Here is a tiny trained network, its code and every weight. The questions are about switching its units off for an input and a class, where a switched-off unit gives its printed mean instead of its output.

import numpy as np


def w(rows, s, z=0):
    codes = np.array(rows[::2]) - 128.0
    scale = np.full(codes.shape[1], s)
    scale[-1] = z or s
    return codes * scale


def f(y):
    return np.maximum(y, 0)


def log_softmax(a):
    a = a - a.max(-1, keepdims=True)
    return a - np.log(np.exp(a).sum(-1, keepdims=True))


def net(x, mask):
    res = np.array(x, float).reshape(1, 3) / 4 @ E
    y = f(res @ A[0][:, :-1].T + A[0][:, -1])
    res = res + np.where(mask, y, B[0][:, -1]) @ B[0][:, :-1]
    return log_softmax(res[-1] @ U[:, :-1].T + U[:, -1])


A, B = {}, {}
E = w([
[147,169,107,9,179,71,152],'x0',
[80,192,213,126,140,156,28],'x1',
[127,144,125,130,137,153,152],'x2',
],0.014)
A[0] = w([
[212,30,36,84,153,88,222,212],'neuron 0',
[150,40,59,185,54,162,171,196],'neuron 1',
[140,46,109,181,39,195,139,201],'neuron 2',
[154,88,130,255,41,205,102,254],'neuron 3',
[106,237,135,58,192,98,59,130],'neuron 4',
[140,115,84,147,143,69,98,124],'neuron 5',
[167,32,107,140,73,169,156,189],'neuron 6',
[50,78,174,191,105,214,68,159],'neuron 7',
[56,174,242,134,119,167,66,128],'neuron 8',
],0.0079,0.0057)
B[0] = w([
[131,83,186,181,207,15,254,249],'neuron 0',
[68,156,30,158,51,148,165,210],'neuron 1',
[36,139,96,186,92,188,131,205],'neuron 2',
[54,33,126,231,145,172,63,240],'neuron 3',
[193,197,51,60,30,120,72,199],'neuron 4',
[115,93,84,120,135,80,123,143],'neuron 5',
[19,193,87,162,88,133,196,188],'neuron 6',
[131,63,232,191,221,223,95,210],'neuron 7',
[249,79,147,97,133,191,59,206],'neuron 8',
],0.0077,0.017)
U = w([
[2,133,100,167,90,138,165,101],'0',
[247,125,146,122,245,2,222,254],'1',
[159,69,253,158,214,193,65,114],'2',
[221,247,82,9,23,143,64,49],'3',
],0.0073,0.0009)

Each question gives the input, the list of numbers given to net, and the class t.
The units are the neurons (one row each of A and B). Each row of codes is followed by its name. A weight is (code - 128) times the scale printed after its matrix; where a second scale follows, it is the last column's (A, B and U).
mask holds one flag per neuron, in row order. A switched-off neuron (its flag False) gives its mean, the last column of its row in B, instead of its output. The means were averaged over made-up inputs and are rounded, as every weight is.
A unit's drop is (log p(t) with every unit on - log p(t) with that unit switched off) / (log p(t) with every unit on - log p(t) with every unit switched off).
The circuit of an input: a set's keep is (log p(t) with only the set's units on - log p(t) with every unit switched off) / (log p(t) with every unit on - log p(t) with every unit switched off). Starting from all 9 units, units are removed one at a time, each time the one whose removal leaves the highest keep (on an exact tie, the one counted first), for as long as the keep stays at least 0.8.
circuit, biggest first: the units of the circuit, biggest drop first
k most important neurons: the k neurons with the biggest drops, biggest first
drop when u is switched off: that unit's drop, to one decimal
input [1,-6,-2], class 1: circuit, biggest first : (neuron 0)
input [2,0,3], class 1: circuit, biggest first : (neuron 3; neuron 2)
input [0,1,2], class 2: 4 most important neurons : (neuron 1; neuron 0; neuron 4; neuron 6)
input [1,-6,-3], class 1: 2 most important neurons : (neuron 0; neuron 3)
input [1,-8,2], class 1: 2 most important neurons : (neuron 0; neuron 3)
input [1,7,3], class 3: 3 most important neurons : (neuron 4; neuron 3; neuron 0)
input [2,-5,0], class 1: drop when neuron 0 is switched off : 0.5
input [2,0,-3], class 1: drop when neuron 1 is switched off : 0.2
input [8,3,-2], class 3: drop when neuron 8 is switched off : 0.0
input [4,0,-1], class 1: drop when neuron 2 is switched off : 0.1
